Below are the code and all the weights of a small trained network. Each question names an input and a class and asks about switching units off, where a switched-off unit gives its printed mean instead of its output.

import numpy as np


def w(rows, s, z=0):
    codes = np.array(rows[::2]) - 128.0
    scale = np.full(codes.shape[1], s)
    scale[-1] = z or s
    return codes * scale


def f(y):
    return np.maximum(y, 0)


def log_softmax(a):
    a = a - a.max(-1, keepdims=True)
    return a - np.log(np.exp(a).sum(-1, keepdims=True))


def net(x, mask):
    res = np.array(x, float).reshape(1, 4) / 4 @ E
    y = f(res @ A[0][:, :-1].T + A[0][:, -1])
    res = res + np.where(mask, y, B[0][:, -1]) @ B[0][:, :-1]
    return log_softmax(res[-1] @ U[:, :-1].T + U[:, -1])


A, B = {}, {}
E = w([
[128,165,178,81,26,82],'x0',
[98,134,17,71,107,127],'x1',
[83,7,181,109,96,174],'x2',
[190,163,139,84,108,207],'x3',
],0.015)
A[0] = w([
[110,53,122,114,133,180,102],'N0',
[119,62,157,66,123,177,110],'N1',
[173,102,195,191,168,123,146],'N2',
[161,102,122,168,209,195,110],'N3',
[124,58,111,131,95,163,117],'N4',
[137,169,183,25,44,37,100],'N5',
[77,110,122,183,109,14,226],'N6',
[112,122,50,9,127,148,112],'N7',
[146,129,214,161,156,123,71],'N8',
[121,38,146,81,138,157,101],'N9',
[173,212,99,162,173,103,103],'N10',
[140,71,77,140,197,146,107],'N11',
[120,66,123,87,86,152,86],'N12',
[79,98,196,36,62,103,114],'N13',
[220,175,144,64,87,228,255],'N14',
[84,32,147,122,131,141,123],'N15',
[153,191,85,74,174,91,124],'N16',
[177,148,166,179,111,155,142],'N17',
[134,124,97,130,165,174,82],'N18',
[78,95,33,46,140,112,98],'N19',
],0.013,0.0098)
B[0] = w([
[134,201,134,125,165,86,175],'N0',
[88,169,168,137,191,96,187],'N1',
[161,34,220,113,120,68,203],'N2',
[159,74,96,198,179,155,187],'N3',
[118,147,154,126,153,93,168],'N4',
[255,103,75,254,207,196,228],'N5',
[31,61,86,15,184,188,220],'N6',
[158,55,210,99,53,49,189],'N7',
[203,67,195,110,2,83,181],'N8',
[126,181,145,124,180,89,184],'N9',
[118,212,192,126,204,64,194],'N10',
[195,71,80,231,182,181,174],'N11',
[140,160,138,128,194,63,168],'N12',
[183,115,100,160,201,127,212],'N13',
[63,44,96,34,206,154,253],'N14',
[109,163,155,131,197,106,195],'N15',
[139,167,192,113,194,100,189],'N16',
[141,79,199,76,137,79,179],'N17',
[132,81,93,212,140,179,148],'N18',
[220,36,177,104,46,49,189],'N19',
],0.0096,0.023)
U = w([
[186,97,168,115,63,64,109],'0',
[190,133,80,200,155,156,94],'1',
[137,230,145,119,167,68,65],'2',
[84,87,90,55,158,149,90],'3',
[101,104,96,75,147,142,196],'4',
[52,192,98,195,44,197,6],'5',
[82,189,61,135,6,223,6],'6',
],0.018,0.014)

Each question gives the input, the list of numbers given to net, and the class t.
The units are the neurons (one row each of A and B). Each row of codes is followed by its name. A weight is (code - 128) times the scale printed after its matrix; where a second scale follows, it is the last column's (A, B and U).
mask holds one flag per neuron, in row order. A switched-off neuron (its flag False) gives its mean, the last column of its row in B, instead of its output. The means were averaged over made-up inputs and are rounded, as every weight is.
A unit's drop is (log p(t) with every unit on - log p(t) with that unit switched off) / (log p(t) with every unit on - log p(t) with every unit switched off).
unit that matters most: the unit with the biggest drop
k most important neurons: the k neurons with the biggest drops, biggest first
drop of u: that unit's drop, to one decimal
input [5,7,7,5], class 0: unit that matters most : N7
input [5,2,2,6], class 3: 2 most important neurons : N14; N11
input [4,6,-1,-6], class 0: 3 most important neurons : N19; N14; N7
input [-7,-8,6,0], class 0: 3 most important neurons : N2; N8; N5
input [-1,2,6,6], class 2: 2 most important neurons : N6; N0
input [-5,-1,-8,6], class 2: 2 most important neurons : N10; N6
input [-5,-5,-2,-7], class 3: 2 most important neurons : N6; N5
input [5,-6,-3,7], class 3: 3 most important neurons : N14; N19; N7
input [4,-2,-2,-1], class 1: 2 most important neurons : N5; N14
input [-6,-6,5,6], class 0: 4 most important neurons : N2; N5; N6; N8
input [-7,8,8,-3], class 0: 2 most important neurons : N19; N7
input [-5,0,6,3], class 2: 2 most important neurons : N5; N0
input [6,4,1,-7], class 3: 2 most important neurons : N6; N11
input [1,-2,-2,-8], class 3: unit that matters most : N6
input [-5,-2,-7,6], class 2: 3 most important neurons : N10; N6; N5
input [4,-6,2,7], class 3: 3 most important neurons : N14; N19; N7
input [-7,-2,-3,8], class 3: drop of N14 : 4.3
input [4,-1,-3,2], class 1: drop of N6 : 0.7
input [4,8,0,-8], class 0: drop of N7 : 1.2
input [-3,1,5,5], class 2: drop of N6 : 0.7
input [-2,0,-5,-7], class 3: unit that matters most : N6
